a =
[[669 590 544 584 654 661 560 263 860 320 663 288 524 870 398 485]
 [221 781 598 397 672 703 216 348 886 405 704 698 646 623 793 275]
 [388 269 630 782 252 764 739 327 390 758 240 400 312 643 793 623]
 [525 471 534 748 844 857 665 365 841 641 819 685 422 392 431 294]
 [354 401 802 504 490 358 476 866 541 285 402 419 596 420 747 342]
 [508 314 238 510 290 471 309 851 431 670 811 613 866 598 560 762]
 [220 759 738 763 657 668 466 340 601 369 868 331 788 378 352 656]
 [766 257 492 697 638 736 710 637 725 650 605 528 306 587 300 578]
 [391 267 676 216 413 604 295 262 341 770 767 370 513 447 679 346]
 [569 619 221 282 869 585 681 803 820 873 786 369 560 540 612 387]
 [712 354 218 891 275 670 475 323 325 433 690 710 864 717 353 582]
 [616 432 765 648 376 369 714 831 662 699 645 661 664 795 881 679]
 [851 721 751 815 400 665 267 227 595 490 849 277 424 654 695 560]
 [649 488 855 770 381 234 379 406 366 632 759 498 347 793 540 331]]
a[0,0] => 669
a[8,13] => 447
a[2,9] => 758
a[4] => [354, 401, 802, 504, 490, 358, 476, 866, 541, 285, 402, 419, 596, 420, 747, 342]
a[5,8] => 431
a[5] => [508, 314, 238, 510, 290, 471, 309, 851, 431, 670, 811, 613, 866, 598, 560, 762]
a[5,5] => 471
a[11,6] => 714
a[4,12] => 596
a[1,6] => 216
a[11,3] => 648
a[2,2] => 630
a[7,4] => 638
a[13] => [649, 488, 855, 770, 381, 234, 379, 406, 366, 632, 759, 498, 347, 793, 540, 331]
a[:, 6] => [560, 216, 739, 665, 476, 309, 466, 710, 295, 681, 475, 714, 267, 379]
a[2,10] => 240
a[9,11] => 369
a[11] => [616, 432, 765, 648, 376, 369, 714, 831, 662, 699, 645, 661, 664, 795, 881, 679]
a[:, 8] => [860, 886, 390, 841, 541, 431, 601, 725, 341, 820, 325, 662, 595, 366]
a[1,4] => 672
a[3,13] => 392
a[:, 2] => [544, 598, 630, 534, 802, 238, 738, 492, 676, 221, 218, 765, 751, 855]
a[0,12] => 524
a[13,13] => 793
a[8,6] => 295
a[6,0] => 220
a[7,5] => 736
a[11,12] => 664
a[4,1] => 401
a[9,9] => 873
a[:, 4] => [654, 672, 252, 844, 490, 290, 657, 638, 413, 869, 275, 376, 400, 381]
a[:, 12] => [524, 646, 312, 422, 596, 866, 788, 306, 513, 560, 864, 664, 424, 347]
a[1,3] => 397
a[:, 5] => [661, 703, 764, 857, 358, 471, 668, 736, 604, 585, 670, 369, 665, 234]
a[2,14] => 793
a[:, 9] => [320, 405, 758, 641, 285, 670, 369, 650, 770, 873, 433, 699, 490, 632]
a[7,11] => 528
a[:, 1] => [590, 781, 269, 471, 401, 314, 759, 257, 267, 619, 354, 432, 721, 488]

B = [[3.28, 4.56, 1.36, 0.03, 1.49, -2.12, -2.46, 0.50, 0.87, -2.56, 1.76, -2.45, -2.94], [2.38, 5.25, 1.51, 0.73, 2.97, -1.83, -3.16, 0.98, 2.42, -2.45, 0.95, -0.59, -1.66], [3.44, 2.59, 4.63, -0.88, 1.18, -2.62, -3.59, -2.91, -2.02, -0.68, 3.51, -3.28, -7.87], [0.46, -0.82, -2.29, 3.35, -3.70, -1.66, -3.08, -0.53, -1.35, -1.60, 4.41, -6.75, -5.32]]
B[-4][-13]	3.28
B[2][1]	2.59
B[-1][-9]	-3.70
B[1]	[2.38, 5.25, 1.51, 0.73, 2.97, -1.83, -3.16, 0.98, 2.42, -2.45, 0.95, -0.59, -1.66]
B[:, 1]	[4.56, 5.25, 2.59, -0.82]
B[-1][5]	-1.66
B[-2][-11]	4.63
B[1][10]	0.95
B[-4]	[3.28, 4.56, 1.36, 0.03, 1.49, -2.12, -2.46, 0.50, 0.87, -2.56, 1.76, -2.45, -2.94]
B[0][5]	-2.12
B[-1]	[0.46, -0.82, -2.29, 3.35, -3.70, -1.66, -3.08, -0.53, -1.35, -1.60, 4.41, -6.75, -5.32]
B[-4][10]	1.76
B[-3][-8]	-1.83
B[1][6]	-3.16
B[2]	[3.44, 2.59, 4.63, -0.88, 1.18, -2.62, -3.59, -2.91, -2.02, -0.68, 3.51, -3.28, -7.87]
B[1][-1]	-1.66
B[-1][-6]	-0.53
B[0][-11]	1.36
B[:, 3]	[0.03, 0.73, -0.88, 3.35]
B[-2][-9]	1.18
B[0][-4]	-2.56
B[-3][2]	1.51
B[1][7]	0.98
B[-1][-11]	-2.29
B[:, 6]	[-2.46, -3.16, -3.59, -3.08]
B[2][-6]	-2.91
B[-3][0]	2.38
B[1][-12]	5.25
B[-2][5]	-2.62
B[-1][-1]	-5.32
B[:, -2]	[-2.45, -0.59, -3.28, -6.75]

m =
[[5.80, 4.98, 2.12, 0.27, 0.96, -0.57, 0.06, 0.36, 2.50],
 [2.00, 5.49, 5.29, 1.92, 0.18, -0.28, -0.16, -0.02, 0.73],
 [5.72, 5.22, 1.33, 0.31, 1.34, -0.03, 0.04, 0.29, 2.14],
 [0.06, 0.02, -0.17, 2.36, 5.25, 5.20, 1.53, 0.15, 0.31],
 [3.76, 6.27, 3.08, 0.69, 0.11, -0.41, -0.31, 0.10, 0.91]]
m[0, -9]: 5.80
m[3, -3]: 1.53
m[0, -7]: 2.12
m[-4, -3]: -0.16
m[-3, -1]: 2.14
m[0]: [5.80, 4.98, 2.12, 0.27, 0.96, -0.57, 0.06, 0.36, 2.50]
m[3, -7]: -0.17
m[0, 5]: -0.57
m[-2]: [0.06, 0.02, -0.17, 2.36, 5.25, 5.20, 1.53, 0.15, 0.31]
m[1, 3]: 1.92
m[-3, -8]: 5.22
m[1, 8]: 0.73
m[-1, -6]: 0.69
m[-1]: [3.76, 6.27, 3.08, 0.69, 0.11, -0.41, -0.31, 0.10, 0.91]
m[0, -1]: 2.50
m[2, -7]: 1.33
m[:, 6]: [0.06, -0.16, 0.04, 1.53, -0.31]
m[4, 4]: 0.11
m[-4, 0]: 2.00
m[-5, 4]: 0.96
m[:, 0]: [5.80, 2.00, 5.72, 0.06, 3.76]
m[1]: [2.00, 5.49, 5.29, 1.92, 0.18, -0.28, -0.16, -0.02, 0.73]
m[-3, -4]: -0.03
m[-5, -2]: 0.36
m[:, 7]: [0.36, -0.02, 0.29, 0.15, 0.10]
m[2, 0]: 5.72
m[:, -5]: [0.96, 0.18, 1.34, 5.25, 0.11]
m[0, -3]: 0.06
m[4, -1]: 0.91
m[3, -1]: 0.31

X =
[[132 127 132 129 119 130 122 131 142]
 [148 137 135 127 119 137 129 130 133]
 [138 145 154 127 128 141 137 139 120]
 [115 133 144 139 127 120 134 142 144]
 [154 145 131 124 110 122 130 135 152]
 [133 139 134 161 127 141 140 113 141]
 [129 104 143 130 139 147  66 137 203]
 [116 126 137 122 117 118 109 138 148]
 [111 118 112 124 123 156 102 146 142]
 [118 143 148 140 134 137 137 124 113]
 [124 155 117 137  98  89 217 151  51]
 [129 135 132 144 125 135 133 125 135]
 [129 135 142 140 132 137 135 125 117]
 [139 130 112 132 125 120 110 129 120]]
X[-14, 0] => 132
X[-8, 0] => 129
X[-7, 0] => 116
X[13, -7] => 112
X[-14, 4] => 119
X[:, -9] => [132, 148, 138, 115, 154, 133, 129, 116, 111, 118, 124, 129, 129, 139]
X[3, 7] => 142
X[-10, -4] => 122
X[-7, -3] => 109
X[-5] => [118, 143, 148, 140, 134, 137, 137, 124, 113]
X[:, 4] => [119, 119, 128, 127, 110, 127, 139, 117, 123, 134, 98, 125, 132, 125]
X[-11, 3] => 139
X[1] => [148, 137, 135, 127, 119, 137, 129, 130, 133]
X[9, -8] => 143
X[4, -2] => 135
X[9, -3] => 137
X[-12, 8] => 120
X[4] => [154, 145, 131, 124, 110, 122, 130, 135, 152]
X[-2, 8] => 117
X[3, -4] => 120
X[-7, 4] => 117
X[8, -4] => 156
X[-7] => [116, 126, 137, 122, 117, 118, 109, 138, 148]
X[-5, 5] => 137
X[-8] => [129, 104, 143, 130, 139, 147, 66, 137, 203]
X[-13, 5] => 137
X[-11] => [115, 133, 144, 139, 127, 120, 134, 142, 144]
X[-14, 3] => 129
X[-13, 6] => 129
X[9, -7] => 148
X[12, -6] => 140
X[-6, 2] => 112
X[-4, -3] => 217
